Below are the code and all the weights of a small trained network. Each question names an input and a class and asks about switching units off, where a switched-off unit gives its printed mean instead of its output.

import numpy as np


def w(rows, s, z=0):
    codes = np.array(rows[::2]) - 128.0
    scale = np.full(codes.shape[1], s)
    scale[-1] = z or s
    return codes * scale


def f(y):
    return y / 2 * (1 + np.tanh(0.7978845608 * (y + 0.044715 * y**3)))


def log_softmax(a):
    a = a - a.max(-1, keepdims=True)
    return a - np.log(np.exp(a).sum(-1, keepdims=True))


def net(x, mask):
    res = np.array(x, float).reshape(1, 8) / 4 @ E
    y = f(res @ A[0][:, :-1].T + A[0][:, -1])
    res = res + np.where(mask, y, B[0][:, -1]) @ B[0][:, :-1]
    return log_softmax(res[-1] @ U[:, :-1].T + U[:, -1])


A, B = {}, {}
E = w([
[62,138,204,175,56],'x0',
[58,176,94,67,161],'x1',
[91,91,124,191,175],'x2',
[129,128,237,142,88],'x3',
[2,82,85,79,114],'x4',
[138,65,188,57,186],'x5',
[71,63,147,215,220],'x6',
[196,21,70,113,42],'x7',
],0.0095)
A[0] = w([
[155,126,100,130,88,97],'neuron 1',
[148,74,134,136,119,86],'neuron 2',
[157,179,126,120,107,102],'neuron 3',
[119,189,103,140,84,76],'neuron 4',
[134,152,163,63,154,142],'neuron 5',
[192,67,130,148,106,70],'neuron 6',
[120,87,90,119,100,157],'neuron 7',
[177,200,110,141,70,60],'neuron 8',
[135,140,171,82,146,42],'neuron 9',
[68,114,170,152,81,42],'neuron 10',
[196,132,149,122,123,107],'neuron 11',
[79,117,178,136,106,10],'neuron 12',
[129,156,125,247,201,70],'neuron 13',
[136,92,61,128,118,134],'neuron 14',
[102,131,152,190,153,205],'neuron 15',
[153,181,128,131,89,6],'neuron 16',
[99,138,94,185,95,24],'neuron 17',
[161,135,180,135,130,22],'neuron 18',
[123,111,156,116,159,39],'neuron 19',
[114,119,74,157,121,3],'neuron 20',
[59,139,67,108,152,116],'neuron 21',
[89,124,61,77,140,112],'neuron 22',
[166,89,163,127,110,116],'neuron 23',
[130,131,129,119,114,23],'neuron 24',
],0.015,0.0066)
B[0] = w([
[157,141,89,168,118,174],'neuron 1',
[160,105,103,155,115,169],'neuron 2',
[113,177,115,101,110,180],'neuron 3',
[109,180,123,148,76,188],'neuron 4',
[136,91,114,13,102,192],'neuron 5',
[208,66,76,184,139,208],'neuron 6',
[103,99,106,169,155,193],'neuron 7',
[129,185,24,130,51,217],'neuron 8',
[159,91,141,57,104,155],'neuron 9',
[77,112,234,167,77,202],'neuron 10',
[150,121,92,71,85,194],'neuron 11',
[112,139,206,92,91,177],'neuron 12',
[199,231,178,108,253,253],'neuron 13',
[88,82,88,158,155,202],'neuron 14',
[164,172,199,146,173,236],'neuron 15',
[159,164,96,110,88,167],'neuron 16',
[96,138,106,174,157,170],'neuron 17',
[175,150,157,74,97,158],'neuron 18',
[154,179,182,87,126,144],'neuron 19',
[107,75,97,120,168,150],'neuron 20',
[38,88,118,104,185,240],'neuron 21',
[61,88,89,94,152,226],'neuron 22',
[204,76,114,121,98,186],'neuron 23',
[114,120,107,122,117,120],'neuron 24',
],0.011,0.012)
U = w([
[81,104,106,16,145,168],'0',
[180,255,168,148,244,31],'1',
[195,112,130,44,92,136],'2',
[203,48,80,197,113,47],'3',
[77,125,249,182,39,125],'4',
[37,116,69,157,181,3],'5',
[115,249,63,156,31,131],'6',
],0.0094,0.005)

Each question gives the input, the list of numbers given to net, and the class t.
The units are the neurons (one row each of A and B). Each row of codes is followed by its name. A weight is (code - 128) times the scale printed after its matrix; where a second scale follows, it is the last column's (A, B and U).
mask holds one flag per neuron, in row order. A switched-off neuron (its flag False) gives its mean, the last column of its row in B, instead of its output. The means were averaged over made-up inputs and are rounded, as every weight is.
A unit's drop is (log p(t) with every unit on - log p(t) with that unit switched off) / (log p(t) with every unit on - log p(t) with every unit switched off).
The circuit of an input: a set's keep is (log p(t) with only the set's units on - log p(t) with every unit switched off) / (log p(t) with every unit on - log p(t) with every unit switched off). Starting from the 12 units with the biggest drops (on a tie, the unit counted first), units are removed one at a time, each time the one whose removal leaves the highest keep (on an exact tie, the one counted first), for as long as the keep stays at least 0.8.
units of the circuit, in order: the units of the circuit, biggest drop first
unit that matters most: the unit with the biggest drop
k most important neurons: the k neurons with the biggest drops, biggest first
drop of u: that unit's drop, to one decimal
input [-4,-1,-4,1,-1,6,-8,8], class 3: units of the circuit, in order -> [neuron 6]
input [-3,3,6,-5,-4,0,-7,-7], class 0: units of the circuit, in order -> [neuron 5; neuron 15]
input [8,4,8,2,-3,-6,4,7], class 1: 2 most important neurons -> [neuron 13; neuron 15]
input [-1,7,4,3,-1,-1,-3,-2], class 0: units of the circuit, in order -> [neuron 13; neuron 5]
input [0,-6,4,-2,2,6,-5,-2], class 3: units of the circuit, in order -> [neuron 13; neuron 21]
input [-1,8,5,7,-3,1,0,4], class 4: units of the circuit, in order -> [neuron 13; neuron 22]
input [-3,-7,-6,8,-7,-3,0,5], class 3: 2 most important neurons -> [neuron 6; neuron 23]
input [-7,6,1,5,4,-3,2,-6], class 0: 2 most important neurons -> [neuron 21; neuron 5]
input [-1,-8,0,-8,-1,2,-5,-2], class 3: 3 most important neurons -> [neuron 4; neuron 13; neuron 6]
input [-5,-2,5,-2,5,-7,2,-4], class 1: 2 most important neurons -> [neuron 13; neuron 15]
input [6,-6,8,0,6,-6,-5,4], class 4: drop of neuron 10 -> 1.5
input [4,3,-4,7,8,-3,-5,-6], class 4: drop of neuron 10 -> 0.2
input [6,-8,-4,-6,5,-3,4,-8], class 1: drop of neuron 13 -> 0.4
input [-7,2,-6,5,6,-7,2,-4], class 5: unit that matters most -> neuron 11
